ph-bh: [ 35 -21 -38 -18  -9  -5  -3 -19 -15  21   3 -19  -6   3 -24   6  -7  11
 -11 -29   0 -12  12   4   8 -11]
gn-hh: [ 12  29  41  -9  39 -19   8 -54  -5  -7  33  19 -11  10 -22 -25  46 -26
  55   9  -1   4  -8  48  27 -16]
gn-hh: [ 14  22  72  40   7  18  41 -32   1  32 -32  55  15 -23  32 -11 -31 -17
  22  62  32   1 -37 -22 -10  21]
nr-zc: [ 23  -3 -21 -47   2  32  -3  -6   0   1 -15   7   9 -29  13  -4 -12  10
 -17   3  19 -24   6 -17  -6   6]
gn-hh: [ 23  -1  -9 -20  -6  21 -11  17   5  13  -4  -1 -13 -18   2 -18   6   1
  15   8  -7  -4   1  -3   8  -1]
cq-rq: [-27  18  14  -7  -3 -16  -6  14 -32  -4 -10   3  17  19  12 -26  -7  -3
  22   8  24 -53  19  -8 -10 -14]
ph-bh: [-25   5 -22 -21 -20   7 -24  -7  31   6 -17  16  -9 -14  11  29   6  11
 -42 -28 -26  30  -8 -24 -17  21]
gn-hh: [ -6 -24   6  63  -3  -2  46  -6  38  23 -25  27 -15  -8  10   7  -9   7
 -22   0 -17  -2  -9  29  -9  -4]
cr-bs: [ 56 -22 -12   8  10  14  22 -17   0   5  21 -19  -5 -10 -22  23  -5   1
 -16  -8   3  36 -18   6  17  12]
gn-hh: [ 17  27  14 -31   9   5  -6 -20   7  -5  17  17  -4   2 -13  -4  36  -2
  12 -20   5   1 -10  19  16   4]
ph-bh: [ -9   0  13   3  10  -5   9 -14  -8 -15  -7  10  23   7   4 -14 -19   2
  13  28  27 -36  12  11  -2 -19]
tl-qp: [ -9  -2 -41 -26 -26  17 -15  51  22 -11  -7  -8  -4   1   4  15  14  29
 -45 -55  -7 -17  10  -4  -9  10]
tl-qp: [  7   9  13   5   4   9  16   7  19   1  -1  19  -7  -3   2 -10  19   3
   5  -7   1 -14  -6  24   6  -2]
ph-bh: [ 15   7  19   3   5 -29 -21 -21 -35 -23  38 -28  23  41 -42  -3  -7  -6
  44  21  23   9   5  12  29 -22]
ph-bh: [-27  -8  14  29  29  11  17  51  17 -25   7 -10 -18 -17  26 -24  17 -20
  19  35 -24  10   2  18  -4  -2]
ph-bh: [ 10  17  17 -25  12 -15 -35 -16 -22 -39  43 -23  21  29 -36  -7   9  -7
  45  23  19  15   4  12  30 -18]
cr-bs: [ -5  20  22 -24  -2   4 -47  11 -12 -27  18 -14  17   6  -7 -12  -6  -9
  43  49   9  26  -3 -23  14  -2]
gn-hh: [-17  34   9  -8 -23 -40 -31 -22  -2  -9  27   3   5  53 -39  27  35  11
  -4 -62  -4  18  -7  14  14   1]
tl-qp: [ -6 -22 -19  26  11  -8  27  19  20 -13  12 -11 -17   8  -8   4  22   7
 -19 -33 -18  -9  10  45   3 -12]
cq-rq: [ 37  54  27 -47 -38  -2 -35 -68  -7  21   4  39  29  24 -34  37   3  19
  -8 -38  37  23 -35 -31  16  27]
ph-bh: [-44  65  36 -16 -36  11 -33  42  11  18 -18  33  -9  -3  38  21  31  -6
 -21 -36 -18  43 -39 -66 -25  62]
ph-bh: [-12 -12   6  36   9 -31  16 -20  -9 -20  18 -13  15  32 -20  19  -9   1
  -7  -6   9   6   4  22   4 -13]
cq-rq: [  3  43  58  24 -17 -10  21 -31  -8  43 -23  54   7  12  10  -3   0  -5
  14  -5  23 -14 -29 -12  -5  18]
cr-bs: [-27  -5   6  32   9 -20  37 -46  22  45 -34  46 -32 -16  21 -10  13 -11
  -8 -14 -33 -18   1  26 -20  -7]
gn-hh: [ 13   3   6 -12 -11  29  -4  31   2 -15 -11   3  25  -6  10  -7 -24  16
   0  25  34 -25   0 -15   0   2]
cq-rq: [  0  -7   8   5   7  -4 -12 -33   4  -4   4  -1   4  -7  -6   8 -16 -10
  11  36  -7  38  -7  -9   4  -1]
nr-zc: [  2  12  19  -1 -17   7  -2 -25   8  17 -27  35  17  -3   7  -2 -23  10
   2  19  21 -19  -7 -12  -5   0]
cq-rq: [  6   4  19  30  19 -27  31 -11 -18  -7  26  -8   0  30 -20  -2  20  -9
  12 -22  10 -11  -1  37  12 -10]
cr-bs: [  3  21  23 -22 -23 -11 -56 -35   2   0   1  15  17  18 -27 -15 -14   4
  54  47   9  10  -1  -5  23 -23]
tl-qp: [-25   6 -17 -30   4   5 -43  25  -3 -14  15 -29 -19 -17  12   8  19 -18
  -1   2 -39  58  -3 -37  -6  22]
cr-bs: [-16  29  53  49 -40 -20 -12  45 -17  29 -20  15   9  37   4 -33 -16   1
  56  32  15 -28  -7 -14   4 -10]
cq-rq: [ 16 -18 -32 -35  -4  12 -13  25 -38  -9  -8 -31  22  -2   3 -21 -34  11
   6  15  33 -56  33 -19  -3 -19]
tl-qp: [ 22 -13 -15 -14   4   9  -3 -15  -8   9   0 -10  -2 -15  -3   0 -12  -3
   1  11   0   7   2  -9   3  -1]
nr-zc: [-34 -12 -12  16  12 -21  21  -9  -9 -10  -5  -4   5   8  11  12  -5  -2
 -29 -20  -1 -17  15   6 -20  -4]
cq-rq: [-18 -12 -19 -15  12 -14 -27  17 -29 -20  15 -39   0   6  -3 -19  -5 -13
  26  23 -10  -3  26  -7   2 -19]
gn-hh: [-20  28  45  15 -17   9  -4  -5  18 -14 -16  37  34   8  14  19 -22  10
 -10  26  30  11 -24 -24  -9  19]
nr-zc: [ 29  -4 -17 -35  -4  26 -23 -12  36   0   2  11 -14 -22 -14  -7  14  10
   9   7 -14  12  -2  17  19  -8]
cq-rq: [-12  -6   8   2  14  21   5 -18  54   6 -22  41 -24 -39  20 -21  12  -6
  12  38 -31   6  -3  26  -2 -10]
tl-qp: [ 52  16  15 -41  17  28 -11 -20 -16   8  18  -3  -3 -26  -6 -11   8 -18
  31  26  10  29 -20 -19  19  16]
tl-qp: [-31   2  16  10   5 -28   2 -25 -28  14 -25  16  12  11  12 -38 -24 -10
  38  38  15 -58  27   4 -11 -34]
nr-zc: [  9  -6  -6  -2  16 -26  -4 -47 -25 -17  36 -29  12  19 -30  36  -2 -10
 -12 -15   2  47  -6  -4   9   6]
cr-bs: [ 28  -9   8  11   2  24  14  -1  16  38 -21  19 -25 -36  15 -25  -4 -10
  23  34 -16   3 -11   0   3   1]
cq-rq: [-18  32   6 -36 -16 -12 -47 -11  -6   0   7   5  -1  12  -8   3  19  -3
  14 -13 -10  20  -4 -21   3   8]
nr-zc: [ -9 -15 -18  -6  12   5 -13  -1  24 -19  13 -13 -14 -14  -4  10  12  -4
  -8   6 -29  38   1   9   4   0]
cr-bs: [ 44 -17 -14  -9  -5  21   1  12  -1 -18  13 -20  21   3 -22   8 -21  19
  -5   9  30  -6   1   6  17  -7]
tl-qp: [ 15  -7  26  13  33 -14  -1 -55 -30   9  19 -15  -4 -14  -6  -5 -17 -40
  44  63 -10  56 -13 -16  10   1]
nr-zc: [-29 -18 -18  20 -10  -5  29   7  19  14 -44  30   0   0  21 -21 -14  21
 -19 -11   6 -83  30  30 -21 -30]
gn-hh: [  4  13  30  20  13  -5  16 -33  39  11   5  39 -24  -3 -10 -11  37  -8
  23   1 -23  15 -17  48  16  -8]
ph-bh: [  6  20 -13 -26 -31 -10 -36  40 -44  28   4 -29 -10  17  -5  -9   9  -2
  16 -33  -6  -4   4 -41   0  12]
cq-rq: [-50 -15   0  24  24  -3   2  13  42 -22  -2   6 -26 -19  21 -13  20 -15
   7  30 -47  23   8  28  -8 -12]
nr-zc: [-23 -43 -48   5  -9  -7  -7  13   8  -5 -21 -18  -1  -3   4  -7 -28  16
 -17   8 -13 -32  37   9 -13 -31]
cr-bs: [ 25 -17 -10  29 -10  -4  27  31 -19 -21  18 -32  28  34 -22  25 -20  23
 -29 -30  39 -19   2   9   7   0]
tl-qp: [ 13   0  -7   6 -18  26   8  28  47   3  -7  18 -13 -10   1  13  18  20
 -27 -28 -11   9 -16  15   4  14]
tl-qp: [-31  31   1 -30   5  11 -19  47  15 -31  20  -4 -13  -1  14   8  51  -5
 -16 -39 -20  23  -8  -6  -5  27]
gn-hh: [-33  -8 -22 -16  17  -3 -12   4  36 -56  22  -7   2   6  -9  14  26  10
 -22 -16 -15   8  15  37   3 -13]
ph-bh: [ -8 -23   0  14  32  16  -2  11  43 -36  20 -10 -19 -26   2  -9  15 -15
  18  49 -36  47  -2  31  13 -10]
tl-qp: [ 16 -43 -19  21  -1   3  -2 -46   9  36 -23  -3 -14 -35   3   5 -45  -9
   2  54 -28  41  -2 -20  -5  -7]
nr-zc: [-23  -5  -5   5 -23 -16 -10 -30   0  15 -33  22  18  10   4   1 -35  15
  -7  11  12 -31  14 -10 -14 -17]
nr-zc: [-26  42   2 -54  -6 -18 -18 -29 -49  11 -10  11  18  10  17  11   5  -7
 -20 -44  23 -25   4 -50 -25  24]
gn-hh: [ 22  11  30  -1  -1  18   3  20  -8 -21   1   7  33  10  -3 -25 -21  10
  34  44  51 -42   2   8  15 -16]
cr-bs: [ -6  12  -7 -14   5   4  -8  33 -16  -6  20 -26 -14  -5   9  16  25 -13
 -16 -31 -18  37 -11 -28  -6  32]
cr-bs: [ 28 -22   6  14   9  -9 -13 -57 -24  39   1 -16 -15 -24  -8  -1 -33 -32
  37  62 -25  65 -13 -33   8   2]
cr-bs: [ 28 -22  11  30   6  11  19  12 -12  -1   0 -15  13  -5  -1 -11 -36  -2
  19  48  22  -4  -2  -2   8  -9]
cq-rq: [ 13   4  -3  13  -7   0  -4  14  11  30  14 -10 -42 -10  -5  15  35 -14
  -5 -32 -48  64 -26  -9   6  28]
ph-bh: [-14  16  27  -4  20  -3   3  26 -25 -27  10  -6  17  12  10 -34   3 -11
  39  31  27 -41  14   9   3 -16]
nr-zc: [-22   6   0  -2 -12 -11 -14 -28  30   8 -15  31  -6   3  -4  -1   8   9
   0  -5 -16  -5   3  17  -1 -13]
[ 23  -1 -37 -65   9  19 -20  24 -28 -24  20 -36   8  -6  -6  -8   9   5
  -4 -20  18 -26  21 -10   6  -2] : gn-hh
[-29 -13  -4  11   8   7  -8  15  51 -41   4   8  -1  -3   0  -2   9  10
  -3  22 -17   8   8  37   5 -19] : gn-hh
[-39  13   4   3 -20 -10 -25  13  26  11 -19  23 -17   3  10 -16  16   3
  13   1 -29  -6   6   5  -6  -9] : nr-zc
[ 10 -11 -17 -14  18  17  11  23   7  -6   6 -10 -17 -20   8 -15  19  -4
   0  -5 -11 -11   9  16   2  -3] : ph-bh
[ 38  43  32 -43  10  18 -15  16 -25 -14  33  -5   8   6 -12 -17  32 -10
  39  -2  28   2 -17  -6  25  15] : tl-qp
[ -1  34  14 -15 -23 -11 -20  22 -41  38  -8  -1  -9  12   8 -18  11 -10
  26 -21   0 -15  -3 -36  -4  14] : cq-rq
[-46 -31 -40  14   7 -46  18 -79 -14  57 -40  14 -30 -17  21  12 -14 -17
 -37 -29 -47  -6  22 -11 -40  -7] : cr-bs
[  7  22   9 -10  -9  15 -15  62 -14  20   6 -15 -28 -11  16 -20  29 -16
  23 -10 -22  17 -12 -27   2  25] : ph-bh
[ 42 -20 -23 -34  -2  20 -21 -30   7  -8   5  -8  13 -14 -23   2 -23  13
   6  28  14   7   6   1  18 -15] : cr-bs
[  4  21  13   1 -23  -2 -20  39 -13  -4  12 -13   8  25 -11   3   5   7
  11 -13  11   5  -9 -15   9  10] : cr-bs
[  4  24   6 -30 -12  -3 -12 -25 -10  16 -11  23   7   5  -1  -3   5   5
   2 -19  15 -23  -1 -10  -2   3] : nr-zc
[-23 -19 -25  30 -11  -2   5   8  43  11  -4  -1 -32 -13   7  43  16   2
 -55 -39 -55  66 -18  -5 -15  28] : ph-bh
[-22   2  10  13 -17  13  -1  12  39  13 -36  39  -6 -14  21 -19  -6  11
   5  23  -9 -24   2   9  -9 -10] : nr-zc
[ 29 -15  18  31  18  43  53  34  30  20 -23  26 -21 -42  31 -35   2  -5
  12  34  -1 -27 -10  25  -1   1] : cr-bs
[-60   1  17  23  18  -7  25 -13  29 -40 -16  31  23   3  26  13  -8   5
 -33  11  12 -19   6  18 -25  -4] : ph-bh
[-30   6 -23 -18   4  -9   0   5  -1   0  -1  -2 -14  -3  14  15  25  -2
 -36 -51 -21   0   6  -7 -19  15] : cr-bs
[-12   9  19  31 -21 -17 -19  31 -20  18   3 -18  -8  17  -1  -3  -6 -12
  27  14 -16  32 -11 -29   1  10] : ph-bh
[-34  -1  31  56  24 -40  30   5 -27 -14  17 -15   4  30   1  -8   3 -22
  21  11   1  -5   6  20  -4 -12] : cq-rq
[-14  42  55  -5  11   0  -6  15 -20 -25  10  14  25  16  10 -25   7 -13
  43  35  34 -18  -7  -6   5   1] : ph-bh
[-36  18 -25 -43 -13 -15 -32   4 -10 -20   4  -7  11  19  -1  20  15  12
 -32 -51   1 -12  15 -17 -14   7] : ph-bh
[ 10  22  30 -25  44 -11   5 -41 -36 -17  29  -2   8   1  -6 -23  19 -30
  44  24  18  -5   1  12  13  -8] : gn-hh
[ 16   9  10  25 -16   0  29  28 -22  30  -8  -1  -2  11   7   7  -1   3
 -16 -36  14 -15 -14 -16  -8  22] : cq-rq
[-15 -45 -59  -2   8 -20 -16  21 -20 -22  20 -63  -9   8 -14   8  -9  -1
 -14 -12 -26   8  35   4  -2 -21] : nr-zc
[ 20  25   5 -52   3  16 -30  -3 -16   4  10  -1  -5 -14   0 -15  17 -11
  27   8   2  10  -6 -22  10  11] : gn-hh

lf-ds: [  2  -5   4   5  16  11  -9  -6  17   9 -27   5   4  -8  15 -10  -1 -15
   0  21  -2   5  -4  13   1  -3]
gs-mq: [-34  10  31  -4  -9   5   3 -10   5  10  32  -7 -18  33 -19   7  35  -4
 -22 -18 -14 -36  22  -7  -4  -2]
gs-mq: [ 23   5 -24  13  27  20   2  11  17  26   0  20 -12   5  12  -3  33 -20
 -21  17 -17   3  -1  35  10  -6]
hb-sb: [ 26  13 -50  17 -16  -3  12  24 -16  -4  34  -7   9  -7 -29   8  37  19
 -36 -37 -25 -11  19  -6   3  42]
rm-mm: [-48  -2  42   4  -1   5 -15 -36   7   0 -25 -16   4   3  -4 -10   8  -8
   4   1   1 -29  19 -19 -14  -2]
jq-fs: [-16 -11  -7  16 -28 -23 -10 -19 -37 -30  -7 -23  21 -22 -22  11   4  27
  27 -19   7 -16  26 -43 -11  25]
rm-mm: [ -7 -12   4   5  -8   0  -2  -7 -12  -4 -11  -8   5 -14  -3  10  -3   1
  13   5  -2   0   6 -13   1  11]
gs-mq: [-16  20   3   7 -10   5  19  18  -9  -2  32  -6 -19  30  10  -4  -9   0
  -2 -21  -1   2  -6 -13 -13 -29]
jq-fs: [-29  -1  25   7  -5   4 -18 -17  15 -20 -32 -16  18  -2   8 -30 -12   0
   9   1   8 -16   9 -19 -21  -3]
hb-sb: [ -3   7 -39  54  10 -36 -42 -12   8 -28 -59 -13  42 -21  29 -45  -2   8
  21  12  17   6  11 -15 -28  -8]
gs-mq: [ 12  38 -45  16  10 -35   0  13   6  13  23   2   5  15  -9 -12  22   8
 -44 -29  -6   4   0  11  -3   2]
gs-mq: [-27  27   5   1   4 -28  -8 -17  10  10  -1 -11   8  10 -12 -13   6   2
 -31 -22   1 -11   6  -7  -9   4]
jq-fs: [ 41  40 -51 -11  13 -76  -9  26  17   9  59  26  -3  43 -14  -3  20  23
 -42 -23  18  15 -17  37  13 -19]
hb-sb: [ 17  -4 -12  14 -22  -4  -1  43  14 -16  27  -3   2  23  15  -5  -1   4
  -3   4 -11  11  -3   0  -2  -3]
gs-mq: [ 11   8 -17  11   0   8  15  27  -5   8  32   8 -20  22  12   7  11  -5
  -5  -3 -10   9  -5  10   2 -20]
zg-qr: [-23  33  13  -1 -12 -30  16  31  13  14  34 -12 -14  42  20  -6 -39  -7
 -24 -16  -1  31 -28  -7  -8 -32]
jq-fs: [ -7 -14   8  30  10  35 -24  -5  27 -12 -33   1   9   2  23 -31  31 -16
  10  26 -10 -26  22   6 -15  -7]
zg-qr: [ 12  15  -5 -19 -12 -14  -2  14  12 -28  19   1  13  14  -8 -25 -19  24
  -8 -25  19  -4  -8  -4 -10  -4]
lf-ds: [ 29   5 -31  11  18  11  14  23  -4  25  34  24 -28  18   8  18  35 -13
 -12   9 -15   8  -4  32  16 -17]
jq-fs: [ -2 -23   9  26   0  50 -11   5  13 -24 -43  -5  11 -14  34 -30  -6 -13
  32  27  -5  -6   7  -7 -18  -9]
rm-mm: [ -3 -64  65 -41 -47 -10 -11   5   1 -26 -11 -16  14 -19  -4  38 -59   6
  48  40   8  21 -12 -22  20  29]
zg-qr: [ 21 -23 -17   4  12  29  -5 -20 -15   0 -16  13   2 -30 -19  14  43   1
  11  11  -7 -25  24  11  11  26]
zg-qr: [-11  31   0  10  15  20  30  28   4  30  33   8 -39  41  31  -4  -6 -25
 -18  -6 -12  19 -22  14  -5 -51]
gs-mq: [-22  -2  19  -6  -6 -40 -10 -16  -2  10 -11 -12   7  -4  -3  15 -20  -1
   2   7   6  14  -6 -11   5   5]
lf-ds: [  2  -6  16 -28  18  10  -4 -30   5   3 -28   9   6 -22 -12  -4 -10   0
   3   5  16  -7  -5  10   6   8]
hb-sb: [ 34   1 -35 -35  52 -62   1 -48 -27  70 -14  33  -8 -47 -40  65  14  -6
 -22  18  10  35 -19  47  54  30]
lf-ds: [  8  19 -17   3  -4  13   2  10   0 -38   2  -1  12   5   5 -41 -14  22
   9 -28  21 -12  -1 -12 -25 -17]
gs-mq: [-39   0  38  -4  -5 -35  -8 -18   5  32  15  -9 -14  23 -11  30  17 -15
 -17   9 -12  -5   8  -2  11   1]
hb-sb: [-19  22  -7  -6  33 -56 -15 -50  -8  36 -18   7   1  -9 -21  14  15  -2
 -18  -4  16   1   1  11  10  -1]
rm-mm: [ 23 -24 -16   4 -37 -15  -5  25 -18 -42   8 -12  22 -15  -3   7 -23  27
  30  -2   7  12   2 -25  -1  21]
zg-qr: [  5  -9   6   1   0  87  15  -3  -9 -33   0   8 -11  -3  -3 -26  27   5
  22 -15  -2 -49  24  -7 -19  -7]
lf-ds: [-12 -24  29 -18 -13 -33 -11 -15  -2  12  -5  -8   5 -10 -15  35 -11  -2
   6  20  -1  10   0  -5  20  24]
lf-ds: [  0   2   4 -11  29  20   7 -22   6  34 -22  11  -8 -19  -6   7  11 -20
 -19  10  -9   0  -4  21  12  10]
zg-qr: [ -2  -3 -14  24  33  -9   7  -8 -11  64  -9  12 -28  -6  18  41  26 -39
  -9  37 -25  30  -7  29  25 -10]
lf-ds: [  0  19 -22  31  20  28   7  13  14  17 -13   1  -5   3  26 -23  15 -22
 -21   2 -20   4  -1  12 -10 -12]
zg-qr: [-31  45   9 -12  17 -51 -24 -33  22 -20 -35  -8  29   8   5 -59 -46  19
  -6 -28  50   0 -17 -13 -32 -31]
hb-sb: [-19  11  34 -33  39   9   3 -44  -4  16   1  30 -34  21  -1   0   5  -9
  21   6  35 -18  -9  23   1 -56]
rm-mm: [  9  15 -16  -5 -22   2  21  26 -13 -14  33  -9   0   7 -11  -1 -14  17
 -13 -34  -4   4  -5 -15  -6   9]
jq-fs: [ 42  12 -67  19   3 -18  16  26 -30  16  53  16 -16   6 -19  32  50  12
 -21 -19 -17   5   9  18  18  11]
lf-ds: [ 20  10 -30  14 -44 -43  -8  51  -4 -59  44 -12  19  31   9 -23 -27  41
  18 -27  20  12  -5 -27 -21 -16]
jq-fs: [-38  -7  38  10  -4  27 -14 -22  16 -16 -45 -20  15  -9  13 -31 -12 -10
  12   7   0 -20  12 -23 -23   0]
rm-mm: [ 25   0  24 -46 -12 -21   9  44  39   7  38  11  -8  32   8   6 -48  -2
 -23  12   5  38 -43  27  21  -9]
rm-mm: [-24  22  17  -1 -22 -33  -5  18  23  -6  16 -21  11  28   4 -17 -25   5
 -27 -19  -2   8  -8 -17 -13  -2]
hb-sb: [ 28   7 -58  36   8 -45 -24  10   1  -7 -13   3  25 -11  10 -11  15  11
  -2   6   4  17   3   8  -2   5]
rm-mm: [ 10  -1  20 -39  -7  20  28  16   1  11  30   7 -19   8 -11  18 -23  -2
 -12  -8  -4  11 -20   9  15   3]
lf-ds: [ 51 -21 -20 -27   6 -33   7  20 -13  26  59  37 -31  18 -17  61  28   3
   3  24   0  22 -12  44  46  -5]
jq-fs: [-17  11  14   0  14  20   6 -10  14  27  -1   1 -12   8  -4  -1  23 -19
 -29  -2 -18 -15   7  11   2   3]
hb-sb: [-19  -8  29 -11 -26  27  18   6  -2   3   5 -22   1  -9 -15  12 -12  -4
 -16 -14 -24  -7   6 -22   1  34]
rm-mm: [-15   9   1   3  13  20  17 -17 -17  24  -5  -2 -14 -11  -8  13  13 -12
 -10  -9 -12  -6   5  -2   2   4]
zg-qr: [-53 -12  55   9 -52   8  12  22  -2 -11  12 -43  -3  18  14  10 -40  -9
   8  -4 -23   8   1 -50 -15   5]
zg-qr: [-29 -23  39   8 -21  -2 -11   0   7 -11 -29 -22  11  -6  24  -1 -39 -11
  29  26  -1  15  -5 -25  -8  -3]
hb-sb: [-55  -2  66 -19   2  47   6 -40   1  -7 -32 -13  -9  -2   3 -18 -23 -12
  21  -4  12 -29   5 -24 -21 -19]
gs-mq: [ -2  17  -4   5  -1  38  16  12   0 -14  18   1 -10  17   4 -24   9   3
  -5 -25  -2 -21   5  -4 -18 -17]
jq-fs: [-16  15  -9  17   3 -31 -24 -19   8   1   9  -4   9  16 -22  -8  52   9
 -25 -16  -4 -34  31  -1  -7  10]
[ 19  35 -48  24  25   7  -4   5   6 -11  12  17  -1  19   4 -40  41  10
 -17 -25   8 -23  11  17 -18 -26] : rm-mm
[ 19   9 -18  -6 -10 -20   3  24  -2 -28   2  -1  13   0  17 -20 -52  19
  18  -9  26  30 -27  -8 -10 -19] : jq-fs
[-48  10  34   9 -33 -10  -1   3  12   0   4 -39  12  12  -8  -5 -10  -2
 -29 -21 -23 -11  13 -37 -15  25] : hb-sb
[ 66  11 -47 -12  32  25  13  32  11   0  32  47 -21  18  11 -14  20   3
  -4   4  12   7 -20  54  12 -33] : zg-qr
[  4  18 -22  14  17  49  29   4 -21  13  32  16 -35  17  -2   1  45  -8
  -7 -21 -14 -24  13  11  -5 -23] : lf-ds
[ -6  12   6 -23   4   3   7 -22  -5  -2 -13  -4  10 -19 -22  -8 -16  11
 -11 -24  11  -9  -3  -8  -4  16] : lf-ds
[ 14  17 -20  -3  12  25  36  18 -12  36  28   9 -27   2  -4  21  11 -15
 -31 -13 -24  14 -11  17  14   3] : jq-fs
[  1 -22  11 -11 -32  -9   7  11 -29 -31   7 -11   4 -10   3  17 -46  19
  46   0  17  18 -10 -30  -2  -3] : gs-mq
[ 52 -37 -33  -6 -36 -20   2  31 -35 -29  48   8   2  -9 -27  46  17  33
  28   1  -1   5  11  -4  24  31] : gs-mq
[ -5  -7  25 -18 -27   2  -6   9  10 -37  15  -8  10  16  -8 -16 -16  19
  11 -13  13 -18   4 -17 -11   0] : rm-mm
[-65 -11  43  26 -27 -12   9  -7 -18  38  -5 -41 -12  -1   6  44  -8 -30
  -6  12 -41  15  10 -38   3  19] : zg-qr
[-17 -29  24 -11 -28 -91 -18 -10 -20  22  16 -14   1  -1 -16  71 -18   3
  16  28   1  36  -5 -13  32  20] : gs-mq
[  8  12 -11 -19   0 -26 -20 -25   4 -32 -13   0  32 -14 -31 -27  -1  34
  -5 -29  29 -25  10  -8 -11  20] : zg-qr
[ 12  16 -23  11 -12   5  20  34 -12  -2  55   5 -22  33   0   7  21   6
 -10 -22 -11  -3   2   1  -2 -17] : gs-mq
[-13   0  14  -3  11  19  -2 -20   6   2 -29  -3   5 -14   1 -13  -4  -7
   0   2   2 -10   3  -2  -7   3] : lf-ds
[ 20  -2 -17  -2   1  27   2   3  -4 -32 -27   1  19 -26   8 -30 -27  13
  20  -7  17   2  -7  -8 -14   2] : gs-mq
[ 14   2  -7 -19  21 -19   5  -8   8  46  -7  10  -3 -18 -13  27   0 -15
 -35  13 -13  24 -16  29  29  26] : lf-ds
[  7  13 -14 -12  -1 -14  -6 -15  -3 -15   6   1  15  -7 -31 -10  15  24
 -15 -30  12 -23  12  -4  -4  20] : zg-qr
[ -2 -30  59 -26 -12 -24 -58  -3  66 -52 -16  10  25  38  17 -44 -14  12
  33  40  40 -23   1  12 -11 -28] : rm-mm
[ 28  16 -49   6   7 -26   4   4 -16  13  25   9   2  -6 -27  16  36  14
 -28 -22  -8  -2   9  12  13  23] : hb-sb
[  6 -11   1   4   3  10 -21 -12   7 -31 -11   9   9   3   1 -23  20  12
  25   6  18 -28  17   2 -11 -12] : rm-mm
[ 23  21 -38  18  22  16  12  24   6   5  -6  12  -4   1  30 -25 -12  -9
  -7   0   0  24 -20  18  -8 -25] : gs-mq
[  5 -12   4 -13  -8  21  28   5 -29   9   5  -3 -13 -21  -3  30 -25  -4
  14   0  -7  19 -12  -9  11  10] : jq-fs
[-16  -4  25  11 -44  72  20  38   6 -45  26 -24  -1  21   7 -30  -2   7
   3 -29 -22 -34  19 -36 -30   5] : hb-sb
[-21 -16   3  23   3 -27  -6 -16 -15  37 -38 -18   6 -33  10  36 -12 -23
   4  31 -20  34  -3 -10  15  22] : rm-mm
[ 40 -31  -6  -1 -35   6  25  73   0  15  63   5 -25  23  12  53  -2 -12
  -5  26 -39  40 -16  16  34  13] : zg-qr
[ 21  34 -70  47  63   5 -10 -18   0  30 -20  31  -9  -2  17 -25  68 -16
 -18   3  -2 -11  12  41  -6 -30] : rm-mm
[ 35  -7 -28  19  17   1 -20  19  25  -2   7  25  -2  19  17 -13  41  -6
  -1  26  -3  -5   6  36   6 -16] : jq-fs
[ 15 -41  -9  22 -31 -40 -41   8  -1 -48 -28 -13  39 -19  13  -2 -16  21
  50  31  15  11  11 -22  -4  15] : rm-mm
[ -5  17 -37  46 -25  29  -2  14  -9 -46  -1 -26  27  -5  -6 -44  29  24
  -9 -46 -15 -40  37 -39 -38  22] : hb-sb
